Look-ups in named tables: a row name and a column name give one cell, copied from the table.

Table tuf
         nub  pel  fal  motopuv
nuzus    163  135  165      146
pelovav  175  149  182      160
bosop    160  159  146      186
simurid   84  205  137       50
nikolad  132  144  156      183
paro     151  114  192      152
puf      164  188  157      170
zimidu   184  165  144      186
buk      125  138  156      172
mubo     144  164  163      142
zib      184  134  176      168
vakat    175  112  151      170
meda     150  177  191      163
rok      137  144  138      185

simurid, fal: 137
meda, motopuv: 163
rok, nub: 137
paro, pel: 114
bosop, fal: 146
zimidu, fal: 144
meda, fal: 191

lenumum.tsv
	fip	bov	kulonu	mevute	bem
tul	50358	65543	51879	28419	61418
gupo	51025	65791	51525	29079	62944
buk	52067	65274	51589	29812	63136
fon	62193	40745	38224	78932	25168
lafezab	62777	40460	38456	79445	24953
fupun	53969	63569	51453	31897	63668
kiv	62359	40883	37851	79131	24738
kavab	71003	47407	38464	80245	20433
ruliku	50987	75297	46093	33127	49651
tadu	51926	65066	51534	29717	62793
mutof	61789	40957	37981	78569	25047

What is the bem of fupun in lenumum? 63668
What is the mevute of tadu in lenumum? 29717
What is the fip of kavab in lenumum? 71003
What is the bov of mutof in lenumum? 40957
What is the bem of ruliku in lenumum? 49651
What is the bov of lafezab in lenumum? 40460
What is the mevute of fon in lenumum? 78932
What is the bov of tul in lenumum? 65543
What is the mevute of ruliku in lenumum? 33127

ser
|  | tukubu | liliri | nezenu | gokaros | sitelod | difo |
|---|---|---|---|---|---|---|
| lam | 7194 | 7723 | 8904 | 3800 | 4894 | 7038 |
| gitevek | 2653 | 7588 | 1801 | 3461 | 4220 | 6596 |
| daku | 9216 | 5079 | 8037 | 4435 | 2286 | 197 |

daku, nezenu -> 8037
daku, sitelod -> 2286
gitevek, sitelod -> 4220
gitevek, nezenu -> 1801
daku, tukubu -> 9216
lam, nezenu -> 8904
gitevek, tukubu -> 2653
lam, difo -> 7038
gitevek, liliri -> 7588
lam, sitelod -> 4894
lam, liliri -> 7723
Row with the largest difo: lam

kosat =
,duba,rifu,lezufur,kobupa,vati,maz,dad,voku
pok,134,48,161,206,115,183,225,120
vumita,112,193,237,74,123,212,98,69
zusutaz,129,236,214,135,31,212,119,77
tum,112,82,202,219,190,227,180,36

What is the voku of pok in kosat? 120
What is the maz of tum in kosat? 227
What is the kobupa of tum in kosat? 219
What is the rifu of pok in kosat? 48
What is the dad of vumita in kosat? 98
What is the kobupa of pok in kosat? 206
What is the rifu of vumita in kosat? 193
What is the voku of tum in kosat? 36
What is the vati of zusutaz in kosat? 31
Which row has the largest duba? pok

fas:
columns: tef, pifeno, tadoza, bozibib
nat: [47077, 28897, 40054, -29204]
fof: [16523, 11059, 21546, -9325]
mag: [625, -12478, -6996, 23410]
tuvafu: [-18153, -18201, -23036, 39773]
koze: [-6985, -2713, 174, 6971]
totonab: [-143, -23105, -6259, 5707]
mun: [10496, 32159, 16719, 40761]
timuf: [-27153, -26037, -32712, 73932]
pas: [53395, 29283, 49312, -14550]
punuga: [20356, 8706, 10331, -4318]
zef: [-33495, -42439, -51240, 73374]

pifeno of nat is 28897
bozibib of fof is -9325
pifeno of totonab is -23105
pifeno of punuga is 8706
bozibib of koze is 6971
bozibib of punuga is -4318

zugenug
cols = kuf, babova, zisukur, sof, kolat, dipotaz, zoze, nefa, tuta
pani: [90, 109, 144, 126, 193, 133, 205, 182, 158]
bapido: [95, 110, 142, 134, 111, 151, 96, 114, 25]
mamevag: [97, 103, 138, 141, 110, 138, 96, 115, 23]
doz: [197, 137, 76, 160, 133, 139, 67, 91, 91]
rededi: [147, 110, 164, 107, 103, 192, 175, 201, 79]
pagof: [137, 114, 165, 134, 140, 106, 107, 141, 242]
besogug: [147, 120, 165, 104, 100, 191, 182, 202, 86]
vun: [92, 122, 147, 141, 192, 126, 208, 187, 160]
vinune: [41, 170, 122, 123, 147, 91, 180, 75, 106]

What is the zisukur of pagof in zugenug?
165
What is the nefa of mamevag in zugenug?
115
What is the nefa of doz in zugenug?
91
What is the kolat of pagof in zugenug?
140
What is the sof of vun in zugenug?
141
What is the kuf of pani in zugenug?
90
What is the nefa of pani in zugenug?
182
What is the kuf of mamevag in zugenug?
97
What is the zisukur of pani in zugenug?
144
What is the sof of besogug in zugenug?
104
What is the kolat of vinune in zugenug?
147
What is the sof of doz in zugenug?
160
What is the zisukur of bapido in zugenug?
142
What is the zoze of doz in zugenug?
67
What is the tuta of besogug in zugenug?
86
What is the nefa of rededi in zugenug?
201

lumo:
|  | livu | toki |
|---|---|---|
| fivide | 113 | -512 |
| nodife | 534 | -682 |
| fuf | -51 | 379 |
| letezev | -358 | -308 |
| pum | -70 | -355 |
| gak | 115 | -654 |
| fon | 541 | -294 |

What is the toki of fon in lumo?
-294
What is the livu of fon in lumo?
541
What is the toki of nodife in lumo?
-682
What is the livu of nodife in lumo?
534
What is the toki of letezev in lumo?
-308
What is the toki of fuf in lumo?
379
Row with the largest livu: fon

zib =
         pakek  ruk  bavovob  lupu  nam  nopu
mig        208  101       99   151  118    84
toge       137   64      129   170   77    82
lub        112  149       95   159   55    73
nelopo     165  102      163   197  217   156
nozuril    146   78      146    39  109   102
kabosoz    143  176      173   203  102   132
dudovef    112  151      131    91  158   169
pul        206  143      189   100  114   110
meb        148  229      160    97  140   114
ferez       29   91      133   134  117   101
zalotot     52  142       84    79  108    91
guzi        87  154       76    85  116   120
dun        122  141      124   206  124   152

ruk of mig: 101
pakek of ferez: 29
bavovob of pul: 189
nam of zalotot: 108
bavovob of ferez: 133
pakek of lub: 112
lupu of pul: 100
ruk of meb: 229
nopu of toge: 82
lupu of mig: 151
nopu of dun: 152
pakek of nozuril: 146
nam of ferez: 117
Row with the largest nam: nelopo

Table pev
	zon	gug
linefo	0.08	0.66
lepeke	0.10	0.09
zag	0.92	0.14
lok	0.16	0.82
misi	0.04	0.25
namif	0.50	0.85
logis	0.82	0.26
kif	0.84	0.88
mepus	0.12	0.71
vegi	0.89	0.19

What is the gug of logis in pev? 0.26
What is the gug of vegi in pev? 0.19
What is the gug of kif in pev? 0.88
What is the gug of linefo in pev? 0.66
What is the zon of namif in pev? 0.50
What is the gug of lepeke in pev? 0.09
What is the gug of mepus in pev? 0.71
What is the zon of lok in pev? 0.16
What is the zon of zag in pev? 0.92
What is the gug of zag in pev? 0.14
What is the gug of lok in pev? 0.82
What is the zon of lepeke in pev? 0.10
What is the zon of logis in pev? 0.82
What is the zon of kif in pev? 0.84
What is the gug of misi in pev? 0.25
What is the gug of namif in pev? 0.85
What is the zon of linefo in pev? 0.08
What is the zon of vegi in pev? 0.89
What is the zon of mepus in pev? 0.12
What is the zon of misi in pev? 0.04

